Below is a small trained network, with its code and all its weights. Each question gives an input and a target symbol and asks what happens when units are switched off, that is, made to give their printed mean instead of their output.

import numpy as np


def w(rows, s, z=0):
    codes = np.array(rows[::2]) - 128.0
    scale = np.full(codes.shape[1], s)
    scale[-1] = z or s
    return codes * scale


def norm(h):
    return h / np.sqrt((h * h).mean(-1, keepdims=True) + 1e-5)


def f(y):
    return np.maximum(y, 0)


def softmax(a):
    e = np.exp(a - a.max(-1, keepdims=True))
    return e / e.sum(-1, keepdims=True)


def log_softmax(a):
    a = a - a.max(-1, keepdims=True)
    return a - np.log(np.exp(a).sum(-1, keepdims=True))


def net(x, mask):
    ids = ['αβζηλμ'.index(c) for c in x.split()]
    T = len(ids)
    res = E[ids] + P[:T]
    r = norm(res)
    for j in range(3):
        rows = slice(2 * j, 2 * j + 2)
        q, k, v = (r @ M[0][rows].T for M in (Q, K, V))
        z = softmax(np.where(np.tri(T) > 0, q @ k.T / 2**0.5, -1e9)) @ v
        o = O[0][rows]
        res = res + np.where(mask[j], z, o[:, -1]) @ o[:, :-1]
    y = f(norm(res) @ A[0][:, :-1].T + A[0][:, -1])
    res = res + np.where(mask[3:19], y, B[0][:, -1]) @ B[0][:, :-1]
    return log_softmax(norm(res)[-1] @ U[:, :-1].T + U[:, -1])


Q, K, V, O, A, B = {}, {}, {}, {}, {}, {}
E = w([
[98,154,151,146],'α',
[93,151,160,151],'β',
[116,161,129,110],'ζ',
[100,151,125,104],'η',
[161,2,134,148],'λ',
[69,132,130,123],'μ',
],0.0086)
P = w([
[124,165,3,189],'0',
[172,94,81,126],'1',
[116,215,90,188],'2',
[189,99,158,91],'3',
[137,219,178,161],'4',
[184,122,176,82],'5',
],0.0046)
Q[0] = w([
[233,6,69,255],'H1',
[47,100,236,141],'H1',
[234,200,181,55],'H2',
[168,143,109,108],'H2',
[131,44,117,201],'H3',
[232,14,99,67],'H3',
],0.0067)
K[0] = w([
[181,112,55,178],'H1',
[53,160,120,136],'H1',
[189,108,213,126],'H2',
[127,89,144,185],'H2',
[156,152,2,80],'H3',
[80,129,67,197],'H3',
],0.0087)
V[0] = w([
[234,104,73,186],'H1',
[193,107,195,112],'H1',
[141,80,114,154],'H2',
[75,187,121,123],'H2',
[190,115,46,42],'H3',
[253,193,117,169],'H3',
],0.005)
O[0] = w([
[17,180,166,81,48],'H1',
[50,124,46,152,4],'H1',
[110,201,114,50,91],'H2',
[203,45,216,90,234],'H2',
[250,160,245,63,24],'H3',
[27,35,254,6,125],'H3',
],0.0039,0.0025)
A[0] = w([
[155,208,152,131,91],'N1',
[89,193,144,127,210],'N2',
[254,27,162,170,137],'N3',
[48,139,114,184,5],'N4',
[126,55,179,56,172],'N5',
[105,148,201,208,45],'N6',
[150,18,173,97,146],'N7',
[100,178,104,83,170],'N8',
[133,96,55,107,119],'N9',
[141,168,192,149,94],'N10',
[84,122,197,87,67],'N11',
[107,94,73,99,78],'N12',
[40,125,203,67,52],'N13',
[149,130,76,201,141],'N14',
[17,227,146,122,90],'N15',
[106,69,228,81,116],'N16',
],0.0057,0.0031)
B[0] = w([
[121,191,93,202,169],'N1',
[86,22,92,148,206],'N2',
[213,97,108,112,254],'N3',
[173,42,174,161,161],'N4',
[93,174,74,87,195],'N5',
[184,115,73,24,198],'N6',
[71,190,107,149,212],'N7',
[146,2,219,196,159],'N8',
[190,133,162,61,157],'N9',
[107,103,75,46,174],'N10',
[101,154,160,206,144],'N11',
[175,215,214,73,143],'N12',
[157,70,169,214,145],'N13',
[84,212,199,160,200],'N14',
[180,122,103,15,189],'N15',
[73,167,189,134,188],'N16',
],0.0039,0.0043)
U = w([
[131,229,90,220,7],'α',
[119,26,93,56,63],'β',
[149,181,89,36,189],'ζ',
[253,159,98,145,151],'η',
[77,86,103,222,180],'λ',
[93,157,228,106,147],'μ',
],0.011,0.0021)

Each question gives the input, a string of symbols that net reads in full, and the target symbol t.
The units are the heads (2 rows each of Q, K, V and O) and the neurons (one row each of A and B). Each row of codes is followed by its name. A weight is (code - 128) times the scale printed after its matrix; where a second scale follows, it is the last column's (O, A, B and U).
mask holds one flag per unit, heads first, then neurons. A switched-off unit (its flag False) gives its mean, the last column of its rows in O or B, instead of its output. The means were averaged over made-up inputs and are rounded, as every weight is.
A unit's drop is (log p(t) with every unit on - log p(t) with that unit switched off) / (log p(t) with every unit on - log p(t) with every unit switched off).
The circuit of an input: a set's keep is (log p(t) with only the set's units on - log p(t) with every unit switched off) / (log p(t) with every unit on - log p(t) with every unit switched off). Starting from the 12 units with the biggest drops (on a tie, the unit counted first), units are removed one at a time, each time the one whose removal leaves the highest keep (on an exact tie, the one counted first), for as long as the keep stays at least 0.8.
units of the circuit, in order: the units of the circuit, biggest drop first
most important unit: the unit with the biggest drop
top k neurons: the k neurons with the biggest drops, biggest first
which heads matter: for each layer, one digit per head in row order, 1 if its drop is at least 0.15 and else 0, layers parted by /
input η β μ μ α η, target η: most important unit => H1
input β η ζ β β β, target λ: units of the circuit, in order => H3, H1
input η ζ β β ζ, target λ: top 2 neurons => N2, N3
input β β λ μ η, target α: which heads matter => 000
input β β β λ μ, target ζ: units of the circuit, in order => H1, N6
input μ β β β α, target λ: units of the circuit, in order => H3, N2
input λ β η, target λ: units of the circuit, in order => N8, N2
input μ β ζ, target λ: units of the circuit, in order => H3, N2, N8
input α β μ β, target η: units of the circuit, in order => H1, N3
input α λ β, target ζ: units of the circuit, in order => N15, N6
input ζ ζ μ η, target η: units of the circuit, in order => H3, H1, N6
input λ α η ζ λ, target μ: top 2 neurons => N16, N2
input ζ λ α ζ λ, target μ: units of the circuit, in order => H3, H1, N16
input β ζ ζ ζ, target μ: units of the circuit, in order => H3, N16
input β η ζ μ η, target α: units of the circuit, in order => H3
input λ α μ, target β: top 2 neurons => N15, N2
input α ζ η α η, target β: which heads matter => 001
input μ ζ β, target μ: which heads matter => 001
input β ζ μ β β α, target λ: top 3 neurons => N15, N9, N12
input μ α λ β μ μ, target η: which heads matter => 101
input α β β β, target λ: units of the circuit, in order => H3
input λ ζ λ β, target β: which heads matter => 110
input ζ α α, target β: which heads matter => 001
input μ ζ β μ η α, target η: which heads matter => 100
input α α β, target β: top 2 neurons => N15, N6
input λ λ α α, target β: which heads matter => 011
input β ζ μ, target μ: which heads matter => 001
input λ μ β μ ζ, target α: which heads matter => 000
input β η ζ β, target ζ: which heads matter => 100
